What each symbol does to the objects:
* | κ λ ε β
x335 | x762 x296 x206 x623
x731 | x104 x34 x48 x425
x842 | x752 x938 x34 x659
x961 | x327 x425 x730 x918
x419 | x411 x545 x631 x361
x331 | x627 x677 x288 x700
x172 | x249 x260 x30 x698
x991 | x259 x470 x963 x300
x793 | x978 x240 x300 x259
x425 | x416 x869 x532 x291
x234 | x67 x196 x384 x46
x258 | x982 x408 x143 x518
x384 | x231 x639 x147 x21
x105 | x803 x623 x128 x55
x73 | x9 x68 x868 x488
x265 | x335 x55 x584 x343
x269 | x147 x398 x327 x842
x143 | x871 x884 x298 x595
x963 | x475 x606 x411 x103
x468 | x112 x858 x938 x326
x202 | x546 x730 x623 x762
x918 | x34 x291 x769 x379
x982 | x505 x597 x871 x794
x42 | x76 x595 x482 x994
x701 | x128 x894 x811 x428
x740 | x545 x123 x100 x446
x428 | x657 x316 x793 x638
x559 | x842 x104 x918 x327
x179 | x233 x105 x672 x265
x210 | x468 x752 x104 x398
x231 | x298 x234 x131 x784
x235 | x103 x73 x361 x411
x87 | x8 x995 x597 x551
x489 | x482 x784 x468 x639
x359 | x470 x475 x610 x589
x343 | x623 x179 x894 x206
x369 | x639 x131 x398 x468
x631 | x123 x888 x309 x692
x446 | x868 x975 x172 x888
x784 | x511 x46 x858 x501
x610 | x606 x587 x545 x73
x248 | x55 x206 x428 x128
x639 | x234 x501 x326 x112
x623 | x668 x233 x857 x727
x288 | x503 x794 x76 x408
x408 | x597 x989 x884 x10
x21 | x784 x112 x752 x131
x546 | x425 x379 x668 x48
x884 | x258 x441 x67 x436
x40 | x740 x631 x717 x260
x975 | x414 x361 x260 x740
x518 | x794 x10 x595 x871
x672 | x343 x128 x863 x584
x869 | x997 x327 x546 x731
x240 | x428 x178 x337 x811
x532 | x961 x546 x803 x912
x697 | x210 x842 x731 x997
x746 | x595 x831 x784 x298
x305 | x260 x116 x627 x717
x178 | x316 x978 x122 x809
x67 | x143 x994 x231 x746
x30 | x116 x621 x677 x541
x938 | x161 x210 x559 x269
x638 | x672 x701 x259 x978
x888 | x419 x740 x698 x249
x659 | x575 x269 x869 x697
x794 | x331 x513 x424 x989
x398 | x326 x575 x416 x938
x8 | x698 x717 x121 x30
x414 | x73 x826 x446 x545
x857 | x105 x343 x701 x248
x300 | x998 x337 x103 x475
x501 | x196 x231 x369 x489
x68 | x589 x103 x414 x610
x232 | x912 x762 x55 x803
x298 | x619 x67 x501 x511
x291 | x559 x731 x912 x961
x503 | x551 x331 x10 x597
x831 | x436 x42 x46 x67
x994 | x884 x619 x234 x831
x379 | x869 x961 x202 x250
x730 | x379 x532 x233 x769
x436 | x518 x76 x746 x143
x998 | x178 x793 x749 x886
x9 | x300 x589 x235 x963
x717 | x100 x309 x87 x621
x863 | x894 x638 x886 x178
x762 | x48 x769 x727 x668
x886 | x809 x259 x359 x122
x505 | x995 x121 x989 x331
x698 | x631 x100 x541 x116
x128 | x179 x857 x638 x657
x871 | x989 x258 x619 x424
x826 | x68 x235 x975 x600
x52 | x305 x30 x331 x995
x511 | x42 x746 x489 x196
x997 | x398 x659 x425 x104
x727 | x232 x335 x248 x105
x46 | x746 x482 x21 x231
x619 | x441 x143 x196 x42
x668 | x532 x202 x105 x232
x147 | x131 x326 x659 x752
x811 | x638 x809 x991 x793
x894 | x857 x672 x809 x316
x123 | x600 x419 x40 x975
x55 | x296 x727 x657 x179
x260 | x446 x692 x621 x100
x513 | x677 x503 x518 x982
x309 | x40 x698 x995 x305
x700 | x87 x505 x408 x503
x627 | x621 x52 x503 x87
x584 | x206 x657 x178 x894
x441 | x408 x871 x994 x76
x10 | x513 x288 x436 x258
x488 | x963 x610 x419 x235
x48 | x291 x250 x232 x532
x575 | x369 x147 x997 x210
x196 | x994 x298 x639 x482
x411 | x587 x488 x123 x826
x416 | x269 x997 x961 x559
x131 | x501 x384 x575 x858
x858 | x489 x21 x210 x369
x995 | x717 x541 x700 x627
x606 | x991 x359 x488 x9
x327 | x659 x416 x379 x34
x692 | x975 x249 x305 x40
x749 | x122 x300 x68 x359
x121 | x541 x87 x982 x677
x296 | x769 x232 x265 x233
x475 | x886 x991 x587 x749
x76 | x10 x424 x831 x884
x677 | x52 x551 x794 x505
x104 | x938 x697 x291 x416
x249 | x361 x446 x116 x631
x803 | x730 x668 x179 x296
x989 | x700 x982 x441 x288
x122 | x240 x998 x589 x470
x541 | x309 x8 x505 x52
x809 | x701 x863 x470 x240
x206 | x727 x265 x316 x857
x103 | x749 x9 x826 x587
x545 | x488 x600 x888 x868
x326 | x384 x369 x269 x161
x259 | x863 x811 x475 x998
x657 | x265 x248 x978 x672
x112 | x46 x489 x161 x384
x752 | x858 x161 x697 x575
x595 | x424 x436 x511 x619
x161 | x21 x468 x842 x147
x587 | x359 x963 x600 x68
x233 | x202 x803 x343 x335
x868 | x235 x414 x249 x419
x482 | x831 x511 x112 x234
x361 | x826 x868 x692 x123
x100 | x888 x40 x8 x172
x116 | x692 x172 x52 x309
x250 | x731 x918 x762 x546
x470 | x811 x886 x606 x337
x337 | x793 x122 x9 x991
x769 | x250 x912 x335 x202
x316 | x248 x584 x240 x701
x621 | x172 x305 x551 x8
x589 | x337 x749 x73 x606
x597 | x121 x700 x258 x513
x34 | x697 x559 x250 x869
x600 | x610 x411 x740 x414
x978 | x584 x428 x998 x863
x424 | x288 x518 x42 x441
x551 | x30 x627 x513 x121
x912 | x918 x48 x296 x730

In the rows, 24 stands for zero.

The rows follow the links: the fewer symbols apart two objects are, the more alike their rows tend to be.

Name the object of each row.
[ 17,  18,  33,   7,  48,  26,   7,   4,  46,  19,  10,  25,   9,  17,  24,  23,  26,  19,  27,  22,  21,  20,  24,  31,  30,  24,  24,  32,  28,  26,  26,  29,  10,  40,  28,  23,  26,  22,  46,  14,  21,  17,  24,  23,  15,  39,  11,  28,  29,  27,  15,  23,  18,  30,  29,  14,  36,  22]: x112
[ 16,  12,  22,  23,  14,  38,  14,  15,  18,  25,  36,  15,  28,  36,  16,  12,  26,  33,  37,  24,  18,  23,  37,  40,  22,  22,  23,  23,  21,  23,  26,  38,   3,  37,  17,  24,  23,  35,  24,  40,  28,  32,  11,  38,  38,  39,  19,  18,  21,  18,  17,  29,  18,  18,  28,  17,  37,   5]: x202
[ 31,  38,  21,  36,  19,  10,  38,  42,  14,  26,  25,  26,  27,  26,  35,  30,  17,  20,  15,  21,  29,  23,  15,   9,  28,  20,  20,  26,  26,  26,  20,   9,  38,   7,  23,  30,  21,  16,  12,  20,  20,  18,  36,  17,  15,   2,  39,  21,  18,  34,  38,  27,  33,  25,  19,  37,   6,  35]: x249
[ 33,  39,  25,  41,  18,  15,  41,  41,  19,  30,  27,  31,  28,  20,  32,  30,  21,  23,  16,  19,  32,  33,  20,  14,  24,  16,  31,  21,  23,  27,  22,   7,  37,  10,  28,  27,  17,  26,   8,  20,  23,  19,  29,  21,  20,   5,  43,  25,  25,  34,  36,  19,  35,  22,  14,  37,  11,  44]: x419
[ 24,  16,  13,  45,   4,  29,  29,  29,   2,  39,  36,  26,  43,  39,  19,  19,  26,  25,  31,  35,  25,  29,  25,  24,  17,  27,  14,  10,  15,  23,  26,  27,  37,  19,  23,  23,  34,  32,   8,  34,  34,  37,  17,  23,  41,  24,  35,  25,  21,  21,  19,  24,  29,  20,  26,  37,  22,  19]: x809
[ 34,  28,  39,  12,  23,  22,  33,  35,  31,  17,  14,  25,  10,  10,  32,  35,  11,  30,   8,  22,  17,  17,  13,  13,  37,  30,  30,  38,  41,  31,  19,  23,  27,  14,  27,  25,  18,  18,  26,  19,   9,   3,  37,  23,  10,   9,  20,  25,  33,  25,  36,  23,  24,  28,  28,  23,  15,  35]: x677
[ 17,  17,  33,   6,  47,  26,   6,   4,  46,  19,   9,  24,   9,  17,  24,  23,  25,  19,  27,  23,  20,  19,  22,  30,  31,  25,  23,  32,  29,  26,  26,  29,  10,  39,  27,  24,  27,  21,  46,  13,  21,  16,  25,  22,  14,  39,  10,  28,  28,  27,  15,  24,  18,  31,  30,  15,  35,  21]: x639
[ 14,  32,  13,  15,  46,  21,  12,  10,  36,  13,  27,  21,  25,  24,  19,  19,  41,  16,  36,  15,  33,  27,  40,  36,  13,  17,  30,  22,  13,  14,  28,  23,  11,  40,  21,  22,  21,  20,  37,  22,  33,  41,  18,  25,  24,  39,  17,  22,  16,  23,  18,  27,  17,  22,  16,  10,  36,  17]: x697
[ 33,  36,  28,   5,  39,  15,  31,  32,  37,   9,  11,  27,  15,   4,  27,  38,  27,  20,  10,  22,  27,  19,  16,  14,  24,  35,  32,  30,  32,  20,  22,  21,  39,  16,  29,  20,  22,   7,  35,  12,  17,  18,  38,  15,  10,  15,  13,  27,  29,  18,  30,  21,  21,  30,  22,  15,  18,  36]: x10
[ 12,  18,  12,  21,  26,  29,   9,  11,  19,  20,  34,  13,  29,  40,  18,  12,  30,  23,  39,  22,  24,  19,  37,  37,  20,  20,  16,  23,  17,  18,  26,  33,   5,  38,  14,  27,  26,  24,  29,  35,  29,  38,  16,  31,  31,  39,  17,  16,  11,  22,  17,  34,  18,  20,  26,  15,  34,   0]: x379
[ 29,  20,  37,  46,   6,  30,  35,  31,  17,  43,  27,  34,  28,  24,  28,  25,  14,  32,  20,  26,  22,  37,  19,  22,  29,  19,  29,  21,  27,  36,  25,  18,  28,  17,  32,  25,  21,  44,   6,  26,  24,  13,  19,  28,  32,  17,  43,  30,  36,  32,  28,  15,  34,  22,  24,  43,  19,  40]: x103
[ 15,  31,  18,  13,  49,  23,  13,   9,  42,  14,  23,  24,  21,  19,  19,  21,  40,  17,  33,  14,  32,  29,  39,  37,  14,  17,  34,  23,  15,  16,  28,  23,  10,  41,  23,  21,  19,  22,  39,  19,  31,  36,  18,  26,  23,  40,  15,  24,  21,  23,  17,  23,  17,  23,  16,   9,  38,  22]: x938
[ 31,  35,  22,  32,  17,  11,  36,  41,  14,  25,  24,  23,  24,  28,  36,  30,  14,  20,  14,  22,  26,  19,  13,   8,  32,  21,  17,  29,  29,  27,  19,  11,  37,   7,  22,  31,  22,  14,  13,  20,  17,  15,  38,  17,  13,   2,  36,  20,  17,  35,  37,  29,  32,  26,  22,  35,   5,  31]: x40
[ 23,  19,  22,  30,   9,  39,  27,  25,  17,  28,  39,  24,  35,  25,  13,  19,  32,  36,  34,  25,  24,  34,  40,  39,  12,  25,  36,  15,  17,  21,  28,  35,  17,  32,  22,  18,  20,  41,  16,  39,  33,  37,   8,  38,  45,  35,  24,  24,  30,  12,  19,  19,  21,  14,  21,  20,  36,  20]: x179
[ 30,  35,  22,   6,  42,  13,  27,  29,  36,   9,  10,  26,  17,   9,  27,  36,  29,  16,  13,  24,  28,  16,  15,  13,  23,  35,  26,  28,  29,  18,  22,  21,  41,  18,  28,  21,  26,   3,  39,  10,  19,  22,  39,  11,   9,  17,  12,  27,  25,  19,  28,  23,  20,  31,  23,  14,  18,  31]: x424
[ 17,  23,  30,   8,  49,  26,  10,   4,  49,  17,  14,  26,  12,  15,  22,  23,  31,  20,  29,  18,  25,  25,  30,  35,  24,  21,  32,  29,  24,  23,  28,  27,   7,  42,  28,  21,  21,  25,  43,  15,  24,  23,  20,  26,  18,  41,  13,  28,  29,  25,  16,  21,  17,  27,  23,  11,  39,  25]: x369
[ 24,  16,  13,  44,   4,  29,  29,  29,   2,  38,  36,  25,  44,  38,  18,  19,  27,  26,  31,  35,  26,  29,  25,  25,  15,  27,  15,   9,  13,  23,  26,  27,  38,  19,  23,  22,  34,  32,   9,  34,  35,  38,  17,  23,  41,  24,  34,  25,  21,  20,  19,  24,  29,  20,  24,  36,  22,  18]: x178
[ 31,  34,  23,  31,  18,  11,  35,  40,  14,  25,  23,  23,  23,  29,  35,  29,  13,  20,  14,  23,  25,  18,  13,   8,  33,  22,  16,  29,  30,  27,  19,  12,  35,   7,  22,  31,  23,  13,  14,  21,  17,  14,  38,  17,  12,   2,  35,  20,  17,  35,  38,  30,  32,  27,  23,  35,   6,  30]: x260
[ 25,  11,  21,  48,   1,  30,  28,  27,   3,  45,  32,  27,  38,  40,  23,  18,  18,  28,  28,  36,  21,  28,  19,  22,  25,  25,  11,  14,  20,  30,  25,  26,  33,  18,  25,  26,  34,  36,   8,  32,  30,  27,  19,  24,  39,  23,  38,  26,  24,  27,  20,  24,  32,  23,  30,  43,  20,  20]: x886
[ 25,  22,  17,  35,   9,  35,  31,  28,  13,  29,  40,  25,  40,  26,  13,  20,  35,  33,  33,  27,  27,  36,  38,  35,   9,  26,  33,  11,  13,  19,  28,  32,  27,  28,  23,  17,  23,  37,  13,  37,  36,  41,  10,  33,  46,  31,  27,  26,  28,  11,  19,  19,  23,  15,  19,  23,  33,  22]: x248
[ 32,  39,  22,  38,  19,  11,  40,  41,  16,  27,  26,  27,  28,  24,  33,  31,  20,  21,  15,  20,  31,  27,  17,  10,  25,  18,  25,  24,  24,  26,  21,   7,  38,   8,  25,  28,  19,  20,  10,  20,  21,  20,  33,  18,  17,   3,  41,  23,  20,  34,  37,  24,  35,  24,  17,  37,   8,  39]: x740
[ 22,  17,  23,  29,  10,  40,  25,  24,  18,  27,  38,  23,  33,  26,  13,  17,  30,  37,  34,  24,  22,  33,  39,  40,  14,  24,  36,  17,  18,  22,  28,  36,  14,  33,  22,  19,  20,  41,  17,  40,  32,  36,   8,  39,  44,  36,  23,  24,  30,  12,  19,  20,  20,  15,  22,  19,  36,  18]: x105
[ 32,  36,  26,   6,  39,  14,  30,  31,  37,   9,  11,  27,  16,   5,  28,  37,  28,  19,  11,  22,  27,  18,  16,  14,  24,  35,  30,  30,  31,  20,  22,  21,  40,  17,  29,  20,  23,   6,  36,  11,  17,  19,  38,  14,   9,  15,  13,  27,  28,  19,  30,  21,  21,  30,  22,  15,  18,  35]: x258
[ 24,  14,  14,  45,   3,  29,  28,  29,   2,  40,  35,  26,  42,  39,  19,  18,  25,  26,  31,  36,  24,  28,  23,  24,  18,  27,  12,  11,  15,  24,  26,  27,  37,  18,  24,  23,  35,  32,   8,  34,  34,  36,  18,  23,  41,  24,  35,  25,  21,  22,  19,  24,  30,  21,  26,  38,  21,  18]: x240
[ 21,  20,  23,   6,  45,  16,  10,  12,  36,  16,   7,  22,  14,  22,  27,  27,  24,  12,  21,  29,  22,  10,  13,  18,  31,  33,  10,  30,  29,  22,  23,  27,  28,  27,  25,  24,  36,   5,  45,  11,  20,  20,  36,  11,   9,  29,   9,  26,  20,  25,  19,  29,  19,  35,  32,  17,  23,  17]: x746
[ 25,  22,  13,  38,   8,  33,  31,  30,   9,  31,  40,  26,  43,  30,  14,  20,  35,  29,  33,  29,  29,  34,  35,  31,   8,  27,  28,   9,  11,  19,  28,  29,  33,  24,  24,  18,  27,  34,  11,  36,  37,  44,  12,  29,  45,  29,  29,  25,  25,  13,  19,  20,  24,  16,  19,  27,  29,  21]: x584
[ 33,  28,  39,  13,  22,  21,  32,  35,  30,  18,  14,  24,   9,  12,  32,  34,  10,  30,   8,  22,  17,  17,  12,  13,  38,  29,  29,  38,  42,  31,  19,  23,  27,  14,  26,  26,  18,  18,  26,  20,   9,   3,  37,  24,  10,   9,  21,  24,  32,  26,  35,  24,  25,  28,  29,  24,  14,  34]: x121

Each walk starts at a row. The symbols on each line, taken left to right, move it on to the next object.
Answer with the object's row; about right is enough.
start [ 13,  29,   9,  17,  41,  22,  11,  11,  31,  14,  30,  18,  28,  31,  19,  16,  39,  16,  37,  17,  32,  24,  39,  36,  13,  17,  24,  21,  12,  13,  27,  25,  11,  39,  17,  24,  24,  19,  35,  26,  32,  43,  18,  25,  25,  38,  17,  19,  12,  23,  17,  30,  17,  21,  18,  11,  35,  10]
λ λ β ε ε β β λ -> [ 13,  14,  17,  22,  19,  34,  10,  13,  18,  23,  35,  13,  28,  40,  17,  11,  27,  28,  39,  24,  20,  20,  37,  38,  22,  21,  17,  24,  19,  21,  26,  36,   3,  38,  14,  27,  26,  29,  27,  38,  28,  35,  14,  35,  34,  39,  17,  17,  15,  20,  17,  33,  18,  19,  29,  17,  35,   1]
κ λ κ ε β κ -> [ 13,  27,   9,  18,  38,  23,  10,  11,  27,  15,  31,  16,  28,  34,  19,  15,  38,  17,  39,  19,  31,  22,  39,  35,  15,  18,  21,  21,  12,  13,  27,  26,  10,  38,  16,  25,  25,  19,  34,  27,  32,  42,  18,  26,  26,  38,  17,  18,  10,  23,  17,  32,  17,  22,  20,  12,  35,   7]
start [ 31,  30,  27,  27,  17,  14,  32,  38,  15,  24,  21,  21,  19,  28,  36,  29,  10,  23,  13,  24,  22,  15,  10,   8,  37,  23,  15,  33,  34,  29,  18,  16,  32,   8,  22,  32,  23,  14,  17,  22,  13,  10,  39,  18,  10,   3,  32,  19,  18,  34,  37,  31,  30,  28,  27,  34,   7,  28]
κ β κ κ β λ β λ κ -> [ 31,  25,  36,  45,  10,  27,  38,  34,  19,  40,  27,  34,  27,  20,  29,  27,  16,  31,  19,  24,  24,  37,  21,  20,  28,  17,  33,  21,  26,  34,  24,  14,  30,  16,  32,  25,  18,  42,   6,  24,  24,  14,  20,  28,  30,  14,  44,  30,  36,  32,  30,  14,  35,  21,  21,  42,  18,  44]
κ ε ε β β κ κ ε β -> [ 33,  38,  26,  41,  18,  16,  42,  40,  19,  30,  27,  32,  29,  19,  32,  30,  21,  24,  16,  20,  31,  34,  20,  15,  23,  17,  33,  22,  23,  28,  22,   7,  37,  10,  29,  26,  16,  28,   7,  20,  24,  19,  28,  22,  21,   7,  43,  26,  27,  33,  35,  18,  35,  22,  14,  38,  12,  45]
start [ 33,  28,  39,  14,  21,  21,  32,  36,  29,  19,  15,  24,  10,  13,  33,  34,   9,  30,   8,  23,  16,  16,  11,  13,  39,  29,  27,  38,  41,  31,  19,  23,  26,  13,  25,  27,  18,  18,  25,  20,   9,   2,  37,  24,  10,   9,  22,  24,  31,  27,  36,  24,  26,  29,  30,  25,  14,  33]
κ β β λ ε κ ε β λ -> [ 34,  29,  39,  11,  24,  21,  33,  35,  32,  16,  14,  25,  10,   9,  32,  35,  12,  29,   8,  22,  17,  18,  13,  14,  36,  30,  31,  37,  41,  30,  20,  24,  28,  14,  27,  25,  17,  18,  27,  19,   9,   3,  36,  24,  10,  10,  20,  25,  33,  24,  35,  22,  24,  28,  28,  22,  15,  36]
ε κ ε ε κ κ -> [ 35,  34,  34,   7,  32,  18,  33,  35,  37,  12,  12,  27,  12,   3,  29,  38,  21,  26,   8,  21,  23,  20,  15,  14,  29,  33,  36,  34,  37,  24,  21,  22,  34,  16,  30,  21,  18,  13,  32,  15,  13,  11,  37,  20,  10,  12,  16,  28,  33,  20,  33,  19,  22,  28,  23,  17,  17,  38]
start [ 13,  17,  14,  21,  24,  30,  10,  12,  19,  21,  35,  13,  28,  41,  17,  12,  29,  24,  39,  23,  22,  20,  37,  37,  20,  20,  16,  24,  17,  19,  26,  34,   5,  37,  13,  27,  27,  25,  29,  36,  29,  37,  15,  32,  32,  39,  18,  16,  12,  22,  17,  34,  18,  20,  27,  15,  35,   0]
κ λ β ε λ λ κ λ κ -> [ 16,  31,  17,  14,  48,  22,  12,   9,  41,  13,  25,  23,  22,  20,  20,  21,  41,  17,  34,  15,  33,  29,  39,  37,  14,  17,  33,  23,  15,  15,  28,  23,  10,  41,  23,  22,  20,  21,  39,  20,  31,  37,  17,  26,  23,  40,  16,  24,  20,  23,  17,  24,  17,  23,  16,   9,  38,  21]
ε κ β ε β κ κ λ β κ -> [ 16,  26,  27,  10,  50,  25,  11,   6,  48,  16,  17,  25,  15,  14,  21,  23,  35,  19,  30,  16,  28,  28,  34,  36,  20,  20,  35,  27,  21,  21,  28,  25,   8,  42,  27,  21,  19,  26,  42,  16,  26,  27,  19,  26,  20,  41,  14,  28,  28,  24,  16,  21,  17,  25,  20,  10,  40,  25]
start [ 17,  21,  32,   8,  49,  26,   8,   4,  48,  18,  12,  26,  11,  15,  23,  23,  29,  20,  27,  19,  23,  24,  28,  33,  27,  22,  29,  30,  26,  25,  27,  27,   8,  42,  28,  22,  23,  25,  45,  15,  23,  20,  21,  25,  17,  41,  12,  28,  29,  26,  16,  21,  18,  28,  26,  12,  38,  24]
λ ε λ β λ ε κ ε κ -> [ 17,  28,  25,  11,  49,  25,  11,   7,  46,  15,  19,  25,  17,  15,  21,  23,  37,  19,  31,  15,  29,  28,  36,  36,  18,  18,  36,  25,  19,  19,  28,  24,   8,  42,  26,  21,  19,  25,  41,  17,  28,  30,  18,  26,  21,  41,  14,  26,  26,  23,  17,  22,  17,  24,  19,   9,  39,  25]
β ε λ λ κ β β β -> [ 16,  30,  22,  12,  49,  24,  12,   8,  45,  13,  22,  24,  19,  17,  20,  22,  39,  18,  32,  15,  31,  29,  37,  37,  16,  18,  35,  24,  17,  18,  29,  23,   9,  41,  25,  21,  19,  24,  40,  18,  29,  33,  18,  26,  22,  40,  15,  25,  24,  23,  17,  22,  17,  24,  17,   9,  38,  23]
start [ 26,  10,  28,  48,   1,  31,  29,  27,   6,  46,  30,  29,  34,  37,  24,  19,  14,  30,  26,  35,  19,  29,  17,  22,  29,  24,  14,  17,  23,  34,  24,  25,  31,  18,  27,  27,  32,  40,   7,  31,  27,  20,  18,  26,  37,  21,  39,  27,  29,  29,  22,  22,  33,  23,  31,  44,  19,  25]
β κ ε λ ε κ -> [ 27,  12,  33,  48,   1,  32,  31,  28,  10,  47,  29,  31,  31,  33,  25,  21,  12,  31,  24,  32,  19,  32,  17,  22,  30,  22,  18,  19,  26,  36,  25,  23,  29,  18,  29,  26,  28,  43,   6,  30,  26,  16,  18,  27,  36,  20,  40,  28,  32,  31,  24,  20,  34,  22,  29,  45,  20,  30]
β λ λ β ε λ β -> [ 29,  18,  36,  47,   5,  30,  35,  31,  16,  44,  27,  33,  28,  26,  28,  24,  13,  32,  21,  28,  21,  35,  19,  22,  30,  19,  27,  21,  27,  37,  25,  19,  28,  18,  31,  26,  22,  45,   6,  27,  24,  13,  19,  29,  32,  18,  43,  30,  36,  32,  27,  15,  35,  22,  25,  44,  19,  39]
start [ 16,  28,  26,  11,  49,  25,  11,   7,  47,  15,  19,  26,  16,  15,  20,  22,  36,  19,  31,  16,  29,  28,  35,  36,  19,  19,  35,  26,  20,  20,  29,  24,   8,  42,  26,  21,  19,  25,  42,  16,  27,  29,  18,  27,  20,  41,  14,  27,  27,  24,  17,  21,  17,  25,  20,  10,  39,  25]
ε λ β κ ε κ β -> [ 16,  31,  20,  12,  49,  24,  12,   9,  44,  13,  22,  24,  20,  18,  20,  22,  39,  17,  33,  15,  32,  29,  38,  37,  15,  17,  35,  24,  17,  16,  28,  23,   9,  41,  25,  21,  19,  22,  39,  19,  30,  35,  18,  26,  22,  40,  15,  25,  22,  23,  17,  22,  17,  23,  16,   9,  39,  23]
β κ ε λ ε κ -> [ 15,  32,  15,  14,  48,  22,  12,  10,  40,  13,  26,  22,  24,  21,  20,  20,  41,  16,  35,  15,  33,  28,  39,  36,  13,  17,  32,  22,  14,  14,  28,  23,  10,  40,  22,  22,  20,  21,  38,  20,  32,  39,  17,  26,  23,  40,  16,  23,  18,  22,  17,  25,  17,  23,  16,  10,  38,  19]
start [ 32,  34,  31,  43,  15,  21,  41,  38,  20,  35,  27,  34,  28,  18,  30,  30,  19,  28,  17,  20,  29,  37,  21,  17,  25,  16,  35,  21,  24,  31,  24,   9,  33,  13,  31,  25,  16,  35,   6,  21,  25,  17,  24,  25,  26,  10,  44,  29,  32,  32,  34,  16,  35,  21,  16,  39,  15,  46]
κ β κ κ β λ β λ κ -> [ 24,  13,  16,  46,   2,  29,  28,  29,   1,  41,  34,  26,  42,  40,  20,  19,  23,  26,  30,  36,  24,  28,  22,  23,  19,  27,  12,  11,  16,  26,  26,  27,  36,  19,  24,  24,  35,  33,   8,  34,  33,  34,  18,  23,  40,  24,  35,  25,  21,  23,  20,  24,  30,  21,  27,  39,  20,  18]
β β ε β ε β κ β κ κ -> [ 24,  11,  20,  47,   1,  30,  27,  27,   2,  44,  32,  27,  39,  40,  22,  18,  19,  27,  29,  37,  22,  27,  19,  23,  24,  26,  10,  14,  18,  29,  25,  27,  35,  18,  24,  25,  35,  35,   7,  33,  31,  28,  18,  24,  39,  23,  37,  25,  24,  26,  20,  24,  32,  22,  29,  42,  20,  20]
